B =
[[81 82 60 40 51 69 38 52 53]
 [30 23 44 66 58 40 72 65 61]
 [61 68 61 48 59 28 73 44 72]
 [54 45 61 62 53 88 36 55 27]
 [79 67 59 55 69 41 47 32 60]]
Rows and columns are counted from 0.
row 0 col 0: 81
row 4 col 7: 32
row 1 col 4: 58
row 2 col 3: 48
row 3 col 1: 45
row 1 col 5: 40
row 3 col 2: 61
row 2 col 8: 72
row 2 col 1: 68
row 1 col 8: 61
row 0 col 1: 82
row 2 col 5: 28
row 2 col 0: 61
row 0 col 4: 51
row 1 col 6: 72

M =
|  20 |  -7 |  32 |  39 | -27 |  15 | -19 |  25 |  25 | -19 | -30 | -18 | -18 |
| -10 | -10 |  29 |  16 | -23 |  41 | -25 |  40 |  21 | -18 |  20 | -21 | -30 |
|  19 |   3 |  -3 |  21 |  30 |  -8 |  63 | -16 |  12 | -17 |  -9 |  52 |  29 |
| -22 |   5 |   2 | -15 | -23 |  14 | -26 |  13 |  -5 |   6 |  24 | -20 | -47 |
| -17 | -13 | -17 | -16 |   8 |   9 | -24 |   2 | -10 |  -1 |  42 | -28 |  34 |
|  20 |  13 | -13 | -13 | -27 | -20 |  -1 | -17 |   4 |  22 | -47 | -14 | -22 |
|  23 | -14 | -16 |  -3 | -17 |  -9 | -21 |  -1 |  10 |  -4 | -14 | -29 |  46 |
|  -8 |  -7 | -13 |  -4 |  58 |   0 |  28 | -15 |  -9 | -13 |  38 |  21 |  37 |
| -23 |  -5 |  15 |   1 |  17 |  44 | -15 |  15 |   0 | -18 |  45 |  11 | -28 |
| -16 |  16 | -15 | -19 |  -5 | -19 |  12 | -20 | -15 |  34 | -14 |  29 | -40 |
|  26 |  -7 |  15 |  53 |  -2 |   3 |  28 |  -3 |  24 | -21 | -28 |  11 |  31 |
|  19 |  -4 |  40 |  43 | -25 |  16 | -13 |  22 |  26 | -20 | -31 |  -8 | -27 |
|   2 |  -7 | -13 |  -1 |  54 |  -4 |  36 | -16 |  -7 | -14 |  33 |  22 |  40 |
|  20 |  14 | -11 | -12 | -25 | -20 |   8 | -17 |   4 |  22 | -47 |  -2 | -28 |
| -19 |  15 |  -5 | -18 | -23 | -13 | -15 | -10 |  -9 |  27 | -16 |   4 | -52 |
|   1 |   2 | -17 | -10 |  49 | -14 |  41 | -19 | -12 |  -5 |  26 |  23 |  36 |
M[0][0] -> 20
M[5][2] -> -13
M[8][1] -> -5
M[4][8] -> -10
M[:, 6] -> [-19, -25, 63, -26, -24, -1, -21, 28, -15, 12, 28, -13, 36, 8, -15, 41]
M[11][11] -> -8
M[:, 11] -> [-18, -21, 52, -20, -28, -14, -29, 21, 11, 29, 11, -8, 22, -2, 4, 23]
M[1][0] -> -10
M[8] -> [-23, -5, 15, 1, 17, 44, -15, 15, 0, -18, 45, 11, -28]
M[:, 12] -> [-18, -30, 29, -47, 34, -22, 46, 37, -28, -40, 31, -27, 40, -28, -52, 36]
M[:, 4] -> [-27, -23, 30, -23, 8, -27, -17, 58, 17, -5, -2, -25, 54, -25, -23, 49]
M[11][1] -> -4
M[14][2] -> -5
M[14][10] -> -16
M[15][7] -> -19
M[4][3] -> -16
M[2][11] -> 52
M[2] -> [19, 3, -3, 21, 30, -8, 63, -16, 12, -17, -9, 52, 29]
M[6][8] -> 10
M[9][10] -> -14
M[8][4] -> 17
M[10][8] -> 24
M[4][12] -> 34
M[3] -> [-22, 5, 2, -15, -23, 14, -26, 13, -5, 6, 24, -20, -47]
M[13][7] -> -17
M[6][5] -> -9
M[14][3] -> -18
M[15][10] -> 26
M[3][8] -> -5
M[11][3] -> 43
M[8][2] -> 15
M[11][12] -> -27
M[11] -> [19, -4, 40, 43, -25, 16, -13, 22, 26, -20, -31, -8, -27]
M[12][11] -> 22
M[7][0] -> -8
M[1][3] -> 16
M[5][0] -> 20

grid =
[[ -7.130  17.417 -17.568 -27.392   6.872  -9.612   2.620  -2.567]
 [  5.237 -30.579  14.838  -2.916   7.988 -24.812 -19.872   7.634]
 [  1.363   1.685 -11.654  -4.464 -17.112  -2.597  24.637  18.754]
 [-20.834  -2.664  -2.910  22.397  -7.327 -18.574 -29.291 -30.263]
 [-14.609  -1.456 -14.788  24.529 -15.936 -19.671  15.508  16.014]
 [ 24.514  14.840  -3.380   9.691 -13.550  22.944 -21.967  12.874]
 [  9.640  11.634 -23.636 -13.605 -30.339   6.996 -10.599  20.714]
 [ -3.959 -14.641  18.763 -28.042 -26.664 -12.333  14.467 -18.409]
 [ -3.798  -2.978 -18.092  -1.506 -27.275  -2.508  20.077  14.047]
 [  1.683 -23.641 -13.432   4.933 -20.536 -10.352   5.881  18.516]
 [ 23.999 -28.783   4.736 -29.411  13.722 -18.657 -19.652  21.070]
 [  3.242 -15.864 -27.959 -24.918  10.349  -5.824  22.809 -19.127]
 [ 10.573 -28.270   6.044   2.140  -2.427 -16.203  -9.045 -20.034]
 [ -5.107 -18.250  16.282  17.993 -28.857 -26.892 -16.195 -20.434]]
Indices start at 0.
(0, 0)	-7.130
(13, 6)	-16.195
(12, 3)	2.140
(1, 7)	7.634
(10, 6)	-19.652
(11, 6)	22.809
(5, 1)	14.840
(9, 0)	1.683
(12, 6)	-9.045
(6, 6)	-10.599
(5, 6)	-21.967
(13, 7)	-20.434
(8, 6)	20.077
(0, 2)	-17.568
(6, 7)	20.714
(4, 0)	-14.609
(3, 6)	-29.291
(12, 4)	-2.427
(6, 2)	-23.636
(9, 1)	-23.641
(8, 1)	-2.978
(9, 4)	-20.536
(10, 4)	13.722
(8, 4)	-27.275
(12, 5)	-16.203
(9, 7)	18.516
(6, 5)	6.996
(4, 1)	-1.456
(7, 4)	-26.664
(1, 6)	-19.872
(6, 4)	-30.339
(13, 2)	16.282
(6, 1)	11.634
(1, 4)	7.988
(0, 6)	2.620

x = 14	8	39	-52	-16	-12	64	34	-12	-39
x[0]: 14
x[5]: -12
x[7]: 34
x[4]: -16
